Each row has a name. After each piece below comes the name of the row it's from, unless a question asks for something else. Each question is about the rows just above it. Places in a row count from 0.

[  9.0   0.6  13.4  -3.0  -7.8 -20.7   3.2   0.5 -14.6   7.5   0.1 -15.5
 -14.3   1.2 -14.5 -15.8 -22.1  20.6  -2.0 -16.5  -6.7  -1.0 -15.3]  detur
[ 19.2  22.5  19.0  -4.6   3.8   0.9  29.7   0.0  -8.8  29.2 -19.4  -4.8
  -5.4  21.5  -8.7  -6.6  -4.3  22.7   4.0 -22.0  -3.6  -0.8 -19.1]  zuguk
[ -8.4  -1.1 -12.7   4.3  13.5  23.2  -9.3  -4.3  17.4  -9.8   6.5  25.7
  22.4  -6.3  16.8  20.8  20.8 -26.1  25.3  13.4  23.8  10.8   0.2]  pov
[ 21.0  11.1  23.1   2.2  14.4  -2.7  24.0  13.5   3.5  21.4  22.3  -5.3
   3.6   9.1  -1.1  -5.5 -12.2  33.8 -23.4   6.8  -4.5   5.1  26.6]  mozuf
[-21.0 -19.0 -22.6  -0.6   0.9  12.5 -31.0 -19.6   9.0 -26.9  19.2  10.8
  10.4 -20.5  10.7   7.8   5.1 -18.5   4.2  20.6  10.1   1.9  20.6]  vako
[  9.0   0.6  13.4  -3.0  -7.8 -20.7   3.2   0.5 -14.6   7.5   0.1 -15.5
 -14.3   1.2 -14.5 -15.8 -22.1  20.6 -31.8  -1.3 -14.9 -12.8   9.0]  Moda
[ 18.9  21.2  20.4  -0.1   2.7  -3.3  27.7  19.1  -4.9  27.5 -13.3 -28.4
 -19.7   3.1 -18.2 -21.6 -20.7  32.7 -27.9 -14.9 -23.0 -12.9  -5.2]  peras
[-10.6   1.0  -9.6  -2.5 -25.6  -5.2  -4.1  -0.9  -6.6  -9.7 -46.6 -10.9
 -19.9   4.8  -8.4  -0.4   5.3 -27.9  24.6 -43.0  -8.6 -12.6 -60.2]  mika
[  9.0   0.6  13.4  -3.0  -7.8 -20.7   3.2   0.5 -14.6   7.5   0.1 -15.5
 -11.9  13.5   4.1  18.7  25.7 -54.9  53.8 -54.6   5.8 -13.6 -90.1]  Kela
[ 19.9  16.2  18.4  -1.1   6.8  -2.3  28.8  17.2  -4.6  24.3  -1.4  -0.3
  -1.0  13.7  -6.7  -7.4  -8.4  21.5  -7.4 -13.1  -6.3   2.6  -4.7]  Pevut
[-0.1] is at row and place -> peras, 3
Row and place of [1.0] in the named rows: -> mika, 1

[ 29.8   4.0   1.1 -23.1 -24.8 -17.7 -24.8] : dob
[ 16.9  55.5 -54.7 -14.9  -0.1 -17.6 -26.4] : Zuvu
[ 10.9  51.9 -60.7  52.0   5.8 -25.5 -11.5] : gifad
[-36.9  60.1 -24.2 -36.9 -36.9 -67.2 -53.0] : lerap
[ 39.9   5.9 -18.4 -27.4 -28.4 -56.9 -41.1] : monep
[ 62.4  54.0  -1.5 -11.4 -64.7 -80.3 -57.6] : Fitu
Row and place of [-17.7] in the named rows: -> dob, 5
Where in the named rows is [-11.5]? -> gifad, 6
Where in the named rows is [5.8]? -> gifad, 4
Repeated in dob: -> [-24.8]
Which value appears more than once in lerap? -> [-36.9]
[-67.2] is at row and place -> lerap, 5
Which entry of gifad is missing from [ 10.9 -60.7  52.0   5.8 -11.5 -25.5]? -> [51.9]

[  7.3  22.9   3.6   6.6  66.2  29.4 -42.0  -2.4   1.1 -38.6   2.5  25.0
  31.3 -75.9  55.6  -3.6 -11.8  28.1  35.0 -71.1 -17.9 -13.9  -7.1  -6.5] = vazer
[ -0.1  14.5  -6.8   9.0  -0.2   2.5   7.3   3.3  12.0  -9.3  13.0  -3.7
 -12.6  -3.7  -2.1   2.6  16.8   6.1   6.8  22.0   8.3  -0.3  28.2   5.0] = pez
[  7.3  22.9   3.6   6.6  66.2  29.4 -42.0  -2.4   1.1 -38.6   2.5  25.0
  31.3 -75.9  55.6  -5.6 -11.8 -12.1  35.0 -71.1 -17.9   3.3 -35.5  16.3] = selim
[-0.2] is at row and place -> pez, 4
Where in the named rows is [28.2]? -> pez, 22
Where in the named rows is [2.6]? -> pez, 15
Which entry of vazer is missing from [ 22.9  28.1  66.2 -71.1  29.4   7.3  -7.1   3.6 -42.0  -3.6  55.6   2.5
   6.6 -75.9  -2.4 -17.9  25.0   1.1  -6.5 -38.6 -13.9 -11.8  35.0]? -> [31.3]
Which value appears more than once in pez? -> [-3.7]

[-17.8 -45.8  22.8  -6.6] -> mapa
[-17.8  34.7  29.9   9.2] -> dil
[-21.0 -13.6  34.8 -21.3] -> subuk
[-17.8 -66.5  35.2   9.2] -> pelap
[-17.8 -44.0  38.7   0.4] -> zake
[-17.8 -66.5  -6.7   9.2] -> zan
[-17.8 -66.5  34.8   9.2] -> kolud
Where in the named rows is [-6.6]? -> mapa, 3
Where in the named rows is [-6.7]? -> zan, 2
pelap without one entry, shuffled: [ 35.2   9.2 -17.8]. Gone: -> [-66.5]

